0 [-10   6  -6 -24   6  -7   0  -8   7  13  -2  10 -23   1  -7  10  21 -27
   2 -33   1   0  -8   4   7  15 -11 -20  -3  14 -22   5 -35   5  21  11
 -17  12   3  30 -11  15 -11  13 -11  21 -15   1 -17  14  12  -7  33 -29]
1 [  8  13   3   7  10  -1  32 -11 -12  -1  -4 -12   0  15 -22 -10   5  33
  -7 -24   2 -10  29  16  12  -4   7  34  22 -27 -21 -11   6  11 -51  32
   3  25 -13  -4  14  19 -15   5 -17 -11  13 -11  -6  -7   6  46  19  26]
2 [-16  -7  -4   3   6  -8  36   7  13  -5   1 -22  19  11 -14  -2  -1  22
  24 -15  -2   4 -11   6  -5  14   2  14   4  -3 -21  -9  27  33  12  32
  19  29 -20   6 -11  16   4  19 -24 -14  27 -16 -24 -11  -5  24   7  44]
3 [ -5   2  -8  -8  20  -3  16  18  30  -3  14  15  -6 -25  -6  -7  -7  -6
  17  21 -22   4 -22  -2   1 -12  -3  -8 -24  -4  12  -9   4  -3 -55 -17
 -10   0  25   1   7   7   7  22   1 -11   3   1  17  -8 -10  -2  -9  23]
4 [ -8   1   0 -17 -16 -13 -16 -10 -29 -22  -7  -3  16  16  -4 -19 -21   8
  23   1  17  14 -15  16 -42  25  -9   6  -2  19 -35  -2 -20  17  42   0
 -23   9 -15  -6  -2   8  23 -21   1  16  10  19 -10  -9   6 -12   7   7]
5 [-18  -6   5  46   6  -7  13   0   1   1   0 -19  29  10 -22  -1  15  31
   5  34  -6   2   4   7  10 -11  11  20  40   4 -18  -5  12  15 -36   8
   9   8  -8 -10  23  -8  -1  -9  11   4  19 -11 -16 -14   1   1  -9  45] : 1 2 3 4
6 [-14  -2 -10  27  26  12  30  -1 -13   9   4  -9  18  16 -32 -14   5  43
   8  -3   3   2   5  -8  19  14   7   3  28 -17 -30 -18  32  11 -51  23
   7   2 -11   7   7  31 -14 -23   0  -3   7  -9  -8  -1   2  30 -13  30] : 1 5 2 3
7 [  3   6   9   0 -23  25   6 -44   8   1 -11   5 -16 -36   1   9  13  17
  -4  31  -7 -31  25 -10  28  -5  13  -1   7   9  30 -11  17 -17 -28 -26
  16  12  10 -12 -11   9 -27  -5  -5 -12   9  11   4  -9   8  10 -13  -5] : 3 5 1 6
8 [ 21  22   6   4  -1   9  19 -40 -14   0   4 -28  14  19 -11   3   4  56
 -13   9  11 -26  31   0  25  12  -5  51  30 -18 -19   3   3   8 -27  23
   0  26 -24   1   2  -3 -14 -11 -12   9   8  -1  -5   0   7  52   3  17] : 1 6 5 2
9 [  8  11 -22 -13 -19  -4 -15  -4  13  13  -5 -28  14  10  -4 -12 -14   4
  13 -21   8   2  -4   7 -35   0  -7  -4  21  21 -38  -4   8  13  30  16
 -16   8  -2   5  -9   8  -2 -28  11  44 -20  -2  -2  -5  15  -6  32   9] : 4 0 2 5
10 [  2  -9  -1   3  10   6   5   8 -29  -3 -12   1 -12  25  -3  -3  -1  19
  15 -36   1  31 -19  13   5  12 -16   9  19  22 -46   3  -7  20  41  17
 -31  16  -9  -4 -15 -12  22   2  -9  -2   4  -5 -52  -2  -3   0 -14  24] : 4 2 9 0
11 [  4 -25  24   0 -17   6 -11   3 -15   4   9  -2  21  -6  12  -4   6  10
 -19  39  -8  -4  11  -7  19  -7   6  32  -7   1  24  -2  24 -22 -18 -25
  -2   7  -5 -21   5 -14 -15   9  -2 -20  14   1   1 -15  12  -1 -15   7] : 7 5 3 8
12 [  8  -7  21  -1   7  35 -27   3  -3  13   3  -4 -20 -36  19  24  13  -1
 -22   2  -2 -21  15  -8  30   2  20   6  -8  17   9 -22  -6 -11   3 -16
  10  -2  11   3   0   6  -9   4  -4 -18   2 -11  16   9   3 -10 -13 -51] : 7 11 0 3
13 [-32   7   5   7  23  -7  16  48  20   5  12   9 -18 -17  11  -6  10 -13
   7   3   7  -2   2   3   4   4 -11 -11 -10   2  17  12  13  26 -20 -45
  -1   5   2   1 -23  -7  -2  40  -1 -27  -7  -8  -7   4 -14  -9 -18  -3] : 3 11 12 0
14 [ -1   5   0  20   0   1   6 -33  -4   7  -2  -7   2 -17  -3  29   5  -7
 -11 -12   2 -27  31   5   9   1   7 -15  -7   4  43   2   6   5   6 -26
   3   1  17  -6  -4   1 -35  -5 -18  -7 -11  -3   2  -8  -4  52  -9 -16] : 7 12 11 13
15 [-16   7 -16  -3 -39 -15  -6  10 -17 -24 -10  12   8   9 -12   3 -18   5
   8 -23 -12  29 -45   1 -63  42  -4  -4 -30  38  -4 -16  15  -4  44 -25
 -34   1 -10 -23 -19 -17  31   3  16   1 -12  18  -3  -4   4 -19 -14  21] : 4 10 9 0
16 [-16  -1  15  -3 -20   1 -23  -4  -9 -12  14   1   3 -20  21  -2   9 -14
 -43  36  -4 -23   5   3   1 -11   8  -7  -4  26  34 -14 -11 -25  -3 -29
  -4  12   6 -22  -6  13  -4 -14   7  -3   1  27  21  -5  -7  -7 -16 -42] : 12 11 7 14
17 [ 12  -8 -12  13 -21  32  -4 -42  -7  26   8 -37  38  17 -32  20   6  47
  -4   3  -7 -34  56  19  34  12  -2  32  63  20 -51  -9   4   4 -12  24
   4   8  -9 -27  -8  35 -33 -36 -23  14  -9 -13 -11 -13  11  46  -2 -16] : 8 1 6 5
18 [ 10   2   5   6  -5  14   8 -15 -13   8   3  21  -8  -2  -4  38  19   7
   3  -5  -1 -12  22  -1  16  -6   7 -12  -9  -5  26 -15   0 -17 -16  -3
   2  12  10  -6 -21  -5 -16   2   6 -13 -23   3 -10  -8   4  27 -12 -26] : 14 7 12 11
19 [ -1   3 -23   2  60  16  28  22  -4  10  -1   8 -29 -11   6 -14  19   7
  41 -24  -6   4   8   2  -4  -8  -1   2 -21  14   9   0  18  -4  12  12
 -16 -10   8   8  -9  10 -14  39 -12 -35  -6 -12 -14 -22   0  -7 -11   5] : 13 3 18 2
20 [ -8 -13  -1  -8  12   4 -15  15  -2  19   0   8 -26   2  -5 -14  -4  -7
  12 -35   2   8   6   2 -14   4  -2 -18  21  23 -30   1 -21  15  32   6
 -15  -3   0   9   1   0  -2 -20   0 -14  -7 -23 -10   1  10 -10  27 -45] : 0 9 10 4
21 [ -8  17 -21  31 -13 -16  -7  23  -3 -33  12 -20  26  18 -14 -10  -4   1
  12  30  -3   8 -30   5  -7  -7 -15 -13  -5   2  -1  -2  20   7  -4 -22
  -9  -3  -5 -12   9  -3  23   2  11 -14   4  14  -4  -7   8 -15  -8  24] : 5 3 4 11
22 [  0  10   8   9 -34  -6  22  -7   0  19  13 -39  25  11  -8  -1  -6  23
 -15  22   7  -2  12   8  11  -4  -3  49  24 -23  -9  15 -13  12 -31   7
   6  21   0 -18  15   5   0 -18   6  19  23   9 -13   6  11  22 -10  10] : 8 5 1 11
23 [  8  -4  11   9 -24   3 -22 -15  -8   7  -1  19   6 -34  13  20  -1 -17
  -4  -9   9  -9   9  -8   3  10   6  -8 -23  10  10  10 -17 -14  25  -6
   0 -22  -7  -3 -10   5  -5 -16  -3   6   5  35   5  -7  -6  -4 -24 -20] : 16 12 18 14
24 [ -3  -3  10  -2  10  -6  19  13  33  -5  15  22 -14 -16  16 -14   9 -11
 -16  12  -7 -11  -7 -18   1 -16   0  -1 -22 -22  48  10  13  -8 -47 -45
  10  -8  15   4   0 -18   9  27   2 -21  18  -2   7   2 -20  -7 -23  10] : 3 13 11 7
25 [ 16   5   3 -21  10  25  -9 -21 -17  27 -17  13 -27 -13   0   4  14   3
  -4  -2   7 -19  38 -13  18  -4  -2  -8  16   4   3  -3  -9 -11 -10  -3
  -6 -20  11  -2  -2   5 -18   8  -3  -8 -16  -8   8  15   0  11 -14 -34] : 18 12 7 14
26 [ 26   6  -1  -9   8   0  16 -27  10  22   8  -8   0  -9 -19  34   7  -3
   0   6  13 -30  24  10  19   5  10   2   3  -4   6   4 -13 -16   3  27
   9  -8   9  16   0  30 -11  -7 -10   3   5   3 -13   1   9  53   3 -39] : 18 14 25 23
27 [-13 -17   6  11  55   8  23 -24  28  16   9  -1   4   3 -13  -1   5   4
   3   5   0 -28  32   6  18  14  12  17  42  15 -29  -7   6   9 -40   6
   5  10  17  16  -8  24 -19  13   2   6   8 -19 -16   6   5  27   3  -3] : 6 1 26 5
28 [ 17   7  15  -5 -24   9   8 -15  -5   3 -20   5  -7 -37 -11  30   8  -9
 -14  -3 -10 -35  36  -4  17  -3  13   2  -3   7  18  -3   1 -15  -8 -18
   4   1 -12 -10 -10   2 -17 -15  -5  11 -16   2  14 -12   3  21   3 -35] : 18 14 7 25
29 [ -6   0 -13 -14 -19  20 -13  -5  22  22   3  18 -16 -21   7  -8   9 -33
 -26 -22   5  -5  14  -9  -4  20   3 -26   8  25  -4  26 -17  -4  33 -14
 -16   1   8   9 -17   4 -26 -12 -11  14 -21 -10   1   7 -27   3  16 -30] : 0 20 23 25
30 [ 10  -6  -6  15  15  14   8   5  -1  -1   6 -16  12   5 -24  -6  -2  38
  -6   9 -11 -14  11   9  15 -18  10  15  37 -10  -9 -13  24   7 -40  14
   5   9 -13   0  -9  -7  15 -24  10 -13  14 -22 -17   9  12 -11  -6  23] : 5 6 1 22
31 [ 23 -10   6   2 -35  10 -39 -19 -29 -15 -18  -8   5  10   6   6   4  26
  -7 -13   8   2  -1  10  -5  15 -10   1   9  41  -5  -2  -1 -12  43  -7
 -22  -9 -20 -24  16  -5  -7 -26   1  16 -24  12  -9   8   3   2 -36  -7] : 23 4 9 10
32 [ -7  -3  10 -18 -22  30 -13  11  14   1  33   2 -11 -29  22   7   1 -25
 -14   5   4 -23  12  -1 -15  24  20 -17  -6  -6  27 -15 -17   0  28 -22
  -9 -17  -3   0   2 -10 -14   4  -1   7   4  12  -5  12   9 -16 -17 -43] : 23 12 16 29
33 [-20  -3   3 -15 -25 -18 -19  13   3 -16   1  11 -24 -12  23   3  -9 -45
  -8  15  -1  -6  -6  11 -16  23  -5 -22 -24  20  13 -12 -22 -20  20 -18
 -11  -6   7   3 -10 -12  -8  -1   1  15 -21   2  -7 -12   8 -27   0 -15] : 32 23 16 29
34 [ -1   6 -21  -7  -8  16  13 -19   1  56   6 -21  -3  -4  -6  -7   4   5
   4  -4  15 -27  26  12   3  -5  -2  11  16 -25 -19  -4 -23  -2 -21  -2
   3   4   0 -10  -9  13 -13  -7 -12  24  -1  -7   4   7  12  20  24 -34] : 26 25 22 28
35 [ -8 -22 -15  -8  17  14 -13   7  28  -8  10  19 -14  -6 -10 -29  -6  -8
  24 -29  -6  -3 -12   9   5  23  -5 -29  16  -1 -37   6 -21  19  23  12
 -22 -20  23  20 -16  -2   7  -1   3  10   4 -12   1  10  -9 -16  16 -27] : 20 0 29 9
36 [-15 -10 -15 -22  -2  23 -43  -1  20   6   6  -2   3   3 -23 -10 -11   9
  -1 -28   9   9  -1  -2  -5 -13  -1 -29  13 -11 -57 -18 -11  21  16  13
   0 -24   4  18  -6   6   6 -12   0  15 -14 -14  -2   3  -6 -22  20 -21] : 35 20 9 0
37 [-14  -8   9   1 -11   9   4  -4  -4  27   9   7  -8 -28  11  17   5  -4
 -22  15  10 -32  15   6  22   9   5  -1   5  -7   9   3 -21  -3 -22 -35
  26  -9  -3  -3  -1   8 -16  11 -14   1 -10   5   1  -5   6   7 -11 -32] : 28 12 25 18
38 [ 12  20   0   3 -41   6 -18 -11   2   3   0   1  17 -16   5  37   2 -14
 -23  14  -6 -15  27 -12  -2  -1  22  -4 -13  15  21   8 -10 -17  41 -38
  20  -7   0 -14   1   0  -9 -16  -1  19  -8  30  16 -17  15  32  -9 -18] : 23 28 14 16
39 [ 38  -2  10   1 -38  11 -29 -44 -22 -10 -17  -6  10  12 -13 -13   0  11
  -5   2  -8   6  -1 -13   0   5  15  12   7  15  -6   6  -5 -24  32   8
  -4   4 -13 -25  14  16  -6 -26  -8  11 -17  33  22 -16   4   0 -10  -2] : 31 23 38 4
40 [-13 -10 -28   8 -14 -31  -4  -8 -15 -37 -13 -24  38   5  -9   5  -2  23
   9  -2  -4  10 -29  -5 -21   3   0   5   4  48  -6  -7  15   1  33 -17
 -15   6   0 -25  -3   1  21 -20 -10  -2  -6  13 -18 -17  -3   5   0  27] : 21 4 15 31
41 [-12  14 -14  -1  -2 -13  19  -3  18 -15 -13  10   4 -21  -5   1   2 -28
  12 -11 -18   4 -16  -7 -24  20   1 -29 -18  30  12  -6  15 -12  15 -13
  -6  17  13  -2  -5  14  24   3 -13 -21 -11  10 -10 -12   4 -10   0  10] : 33 40 3 21
42 [  6  -2  -9  21  13  -7 -19  -4 -22 -30 -16  12  31  -2  -4   2  -1  12
   5   1  -4  23  -8  -1  -5  12   0  -9  -3  40  -3 -11  42  -1  33 -24
 -23  -5 -11  -3   9  -2  11  -8  19   8  10  -1  -7 -21 -19 -11 -23  25] : 40 21 31 41
43 [-19 -15  -8  -5  54  -5  36  24  26   9  12  21 -24 -12  -6 -23  -8  -9
  22  -4  -8 -10  -9  -6  11   1  -9 -12   1   6 -11   2   2   7 -30 -13
   7   7  16  24 -26   9 -10  19   9 -18  17  -5 -26   6   6 -12  16   7] : 13 3 19 27
44 [-15   1 -12  -5   7  -5 -17   6   3 -12 -11  12   2 -14  15  11  -8 -31
  -3  16  -6   5 -20 -16 -11  11   4 -52 -20  20  23  -1  -5 -13  30 -19
  -8 -18  23   0  -4 -10   9   9  11  -7 -15   2  11   4 -20 -39   1 -16] : 33 41 23 32
45 [ -8  -8 -14   4  22 -14  10   5  19  -8 -17  -2  -5  22 -11 -10  -4  10
  10  -8  -2   3 -22   9  -3 -15  -4   5  38 -27 -11  11   6  23 -24  13
  13 -12   8   9  22 -17  -9   3  24  -9  12  -8  -6  -7 -10 -23  17  10] : 30 5 43 21
46 [-17 -22   3  -3  15  -8   7  31  27 -11   4  13 -31   4  -3  -2   1 -31
  18 -13  12  -4 -15  -5 -26  11  -3 -46 -14  14  -8   7 -12  18  20   3
   9  -1   8  11 -20   5  -7   5   5 -20  -6 -26 -19   9  -3   2  18  -6] : 20 35 43 0
47 [-13   0  16  11  -7  10  11 -15  17  -5  -3  -7  23 -22   2   1  18   9
  -7  31  -4  -7  22  -2  17 -22   7   7  13  14  23  -6  32 -15 -34 -30
  11  -6  14 -19   3   4  15   7  -1  -5  -4   1   2 -18  14  18   1  34] : 11 7 5 3
48 [ 11  14  -3  -3 -45   4 -19 -13   1   4 -21 -40  51  -1 -13 -10   7   7
 -31  26  21   3   5  -3  -2  -5   8   5  37 -12  -9  -1 -36   2   6   7
  16  10   4 -12  16   3 -19 -43  -1  39  -6   9  10  -1  -6 -22   8   1] : 22 39 9 34
49 [ 13 -16  -2  22 -36  32 -12 -15 -12  24  -7 -28  22  12 -10 -20   8  26
 -12  14  -2 -37  38   3  26  -2   8  11  63   0 -42   6  -9   7   8  10
   9   9 -24  -5 -11  10 -16 -24  11  43 -12  -5   3   8   2  11   3 -28] : 17 34 48 22
50 [ -5   1 -11  10 -63   0 -19 -25 -24   8  11 -26   7 -14  10  34  22  -1
  -4  -1 -11 -42  27   8 -10  24  -6  -7   6  43   0   1 -17  -1  53 -30
   4  11   4 -24 -19  22 -16 -23  -9  47 -12  25   5 -14   7  22 -10 -31] : 38 23 31 28
51 [-12  10  -2   3  -4 -10 -14  -1 -16 -41  -6   9  32  11  -2   5   5  -4
  33  -1 -13  31  -4  -5 -37  12 -13 -10 -18  41 -11   6   7  -9  56 -28
 -17   0  -8  -7  -6   6  18 -11   4   5  -9  28  -3 -12  15  -1 -25  21] : 42 40 15 4
52 [-32   6  -4   3  20  -9  15  30  31  -9  25   9 -17 -18  11 -19 -10 -24
  13  -4  -8 -20  -2 -19  25 -11  -1 -28 -19  11   9   6  12  -1 -38  -5
  16  12  20  29  -7   4  22  35  -3 -35   9 -16  -7  -1 -13 -11  10   0] : 43 13 3 24
53 [ -5  -8  16   5 -37  -1  12  -9 -17  22  -7 -11  20   9   3   2  10   3
 -32  23  -9 -31  -2   7 -14  15   1  31   3  -6  25  -3   7   4 -10 -26
  15  16  -9 -20   2  -7   4 -21   3  14  11   5   2   2  11   8 -19   7] : 11 22 37 47
54 [ -4   5   2   9  -1  13  34 -23  -7  25  13 -14 -32 -25 -12  31  11  12
 -12 -14   1 -19  21  -2  14  21   6  26 -11  -1  17 -18   3  -8 -18  -1
   1  23  17 -19 -20   5  -7   0 -11   8 -13  -4   3 -14  -9  63  -8 -25] : 18 14 28 26
55 [  5  -1   6  25 -20   1  26 -14 -20   6  -4 -16  15   7 -21   6  21  20
   7  20   8  -9  14  13  -3   2   5  19  -2   7  13  -3  47 -12 -13 -11
   3   3  -8 -15   5   5 -12  -8  -4  -7   3   7   0   0  -2  28  -7  24] : 47 53 11 5
56 [ -2   0  -4  -2  17  -9  25   7 -24 -23   4   2  15  12 -27 -14   5  19
  10 -29  -9  23 -25  -4  10   4 -12   0   3 -11 -17   7  39  10 -23  42
  -8  -1 -15  21  35  -3  13  12   7 -29  15  -7 -18 -11 -16   2  -4  13] : 45 2 6 30
57 [  4  10 -22  -1  -6  31  -1  -9  13  32  -4 -16 -18   3  -4   4   3   3
   5 -34   1 -22  20  21  -2   9   3  14  33  24 -37  18 -25   6  15  -3
   4   6  -1  -2 -16   0 -30 -16 -11  37  -7  -2 -10   6  -8  -1  44 -14] : 34 9 29 0
58 [-13   3   0   5  14 -26  31  24   9   4  14  15   0 -17  11   7  -9 -13
   4   5 -16  -6 -23  -9 -13  -2  -7 -10 -31 -13  50  15   5  12 -44 -23
   9   1  17  -1 -13  -8  15  33   4 -23   5  -2   5   7  -3   5  -8   2] : 24 3 13 52
59 [  8  13  -5  18   8 -12 -12  -5  -5 -39  -1   4  22  10  -4   2  -9  -2
  34   6  -3  37 -38   9 -13  12  -3  -1 -20  22  -9  -6  27   5  36   5
 -12  -7  -9   3   8 -12  26  11  11   7  -2  11   5  -4 -11 -15 -16  33] : 42 51 21 40
60 [-25   0 -12   2 -63  15 -17 -22 -16  -2  -7 -33  41  -7 -10   7   1   2
  -5  13   9 -17  14  -3 -29  21   8  17   5  38  -8  -6 -20  -8  56 -30
   6  22 -13 -22   8   0 -12 -37  -7  63 -12  46 -11  -9   3   4  -9  -9] : 50 38 31 48
61 [-24 -17 -27 -19   1 -21  32   7  14 -12  14   3 -17  15  -6 -12  -9 -13
  10 -21   1  -5  -2  10   4  17 -23 -16 -15  13 -41  12 -19  14  27  21
 -18   8   8   9 -12   4   9   5 -11   8  -5   5 -14  -3  -2  -2  29 -11] : 0 35 46 20
62 [  0 -11 -17   3 -29  16 -44   1   7 -13 -19 -22  40  25 -15  -1 -12  18
   2  19  -1  -3   5   1  -4   1  24  -5  34   1 -14  -8 -18  -6  43  16
 -14   8 -27 -11   4  -7   4 -20  13  52  -7  -2   8   1  -2 -31  10 -17] : 48 9 49 39
63 [ 14  10  26   9 -44  -6   1 -31 -27   9 -18 -25  30  11  -7  27   7  15
  -6  13  10   1  14  -6  -7   5 -11  44  -3 -21  13   9  -9  -2  -7  -8
   8   8   8 -29   9  -3  -6  -4  -3  33 -14  14  26  -6  15  13  -5  29] : 53 22 55 39
64 [ 10 -13  -2 -21  29   0  -6   1   0   0 -14  20 -26   0   2 -16   7 -20
  24 -31   9 -13 -10   0   2   6   9 -26 -10  23  -4  12 -18   5  31  16
  -1 -14  -3   4   1   5 -16  -1  -5 -10 -19  -5   3  -4   4 -13  -3 -15] : 20 46 0 35
65 [ 23 -22  -3  -1 -30  15 -30 -11   0   5 -14   2  14   4   8  -8 -11  12
  -3   6  14  -1  18  -1  13   4  12   8  33   4 -13   2 -25  -9  19   9
 -13   1 -15 -13  10   8 -15 -29  -2  23  -8  22 -11   1  10 -11   4  -9] : 39 62 31 48
66 [  3 -15  12  25  -4  -1   8 -13  -2   4  -8   2  34  26  -7 -24  -8  52
   4  32   1 -11   9  18   9 -16  13  29  42   7 -20 -13  30  10 -12  -2
   2  14 -18   2   8  10   1 -26  -2   1  22   0  -7  -4   3   0 -13  26] : 5 30 55 6
67 [ 31  45  10  13  23  -6  -4 -13  38 -27  10 -58  63 -45 -18 -32   9  -9
  -1  61  12  35  20 -18  16 -63  19 -13  25 -63  -5  31 -22 -63 -63  55
  43 -24   4  30  34  32   6 -17  -1  25  28  11  63 -11   7  -1  63  63] : 48 47 5 22
68 [-22 -19  -2  26  -2  -9  16  11  -5 -10   9  19 -13   2   5 -10  -2 -10
  11  12   1 -17 -29  -1 -32  29  -9  -3  -7  19  35   6  12   3  -3 -39
  -2  19   7   1 -12  -9  31  22  -3  -3  -2   0 -12  -3   7  -5  -4  26] : 41 58 13 21
69 [-14   9  -5  13  -2  17  43   1   4  -6  14 -32   2  34 -17 -11  10  14
   5 -15  -5  -2   7  28   1  -2 -15  10  21 -12 -21   1  -6  30 -14  15
 -11  24  -7   3 -17  32   3   1 -10  -3   1 -10 -16  -6  -8  18  12  14] : 2 1 6 30
70 [ 22  19  -6   6 -43  -7 -11 -22 -10  10 -17 -28  18  22 -21  10  -9  10
   5  -4  17   7  10  24 -19  -5   3   7   9  -1 -12  -3 -20 -12  27  12
   5 -10   2  -8  12 -10 -20 -12   9  63  18  19   4  20  -8   3   7 -18] : 48 65 62 9
71 [ 15  29  19  23 -60   5   4 -34 -22  12 -13 -25  35  -5  -6   9  -2  14
 -20  36 -11  -6  19  -5  -9  -2   2  20   9 -45   2  10   4 -11 -14  -6
   5  14 -20  -9  11 -10  -8 -11 -19  47  -2  12   2   9  10  21   0  17] : 63 22 53 48
72 [ 16  17 -21   1 -12  -5 -27 -13  -1 -13 -13  -9  13  33 -23   4  -3  -3
  28 -22   3  10   9   7 -16  12  -8  18   4  35 -47   6 -10   3  58  35
 -19  -6 -19  -7  -7   6  -5  -4   4  35  -4  -4 -11  -6   4  21  16  31] : 9 4 10 70
73 [  2 -11  17  20   3  33  -8 -32  18  37  11 -32   6  -1 -13   7   9  17
 -17  -3  -1 -24  54   8  40 -10   8  24  63 -17 -32  -2   2  -1  -8  21
   8  -1   8   7  -7  18 -43 -14  -7  13  10 -17   4   8  20  18   7   7] : 49 17 27 34
74 [  6 -15 -24  11  12   6   1  -9  -8 -11  -6 -15   4  24 -27   6  13  -3
  31 -32  -9   9   5  15   2  24 -13   1  24  30 -32  17  -6  16  35  44
  -9  -7  -9   1  -5   3   2  -7 -12  10 -13   5 -10  -8  -2   8   8  11] : 72 10 61 9
75 [ 12  10  -8  -3 -17  33  -8 -18  14  17   0 -19  13 -18 -28  -8   7  12
   1  -7  11 -24  10  16  -3   2  -1  13  44 -11 -27   3 -21  29  10  34
   0   0 -15   8  -4  24 -29 -17   4  37  -5 -12 -13   7   1  10  31 -29] : 57 34 49 65
76 [-16  -7  11   9 -15 -20   4  18   3 -39   1   6   6  22 -13   8  -9   7
  12   0  -7   8 -59  -3 -42  26   6 -23 -22  36  13  -6  14   6  36 -39
  -9   8  -7 -14  -7 -19  36  13   9  -1  12   9   8   4  15  -4 -25  19] : 15 68 59 51
77 [  2  20 -26   0 -57   2  -3 -26  -3   8  -5 -49  21  -7 -18  10   3   8
 -13  11 -25  -9  40   0  13  27   6  11  31   8 -27  -8 -27  31  23  10
  -1  19  -8  12  -4  25 -34 -39  -7  63   8   8 -12   8  24  16  21 -15] : 75 49 48 70
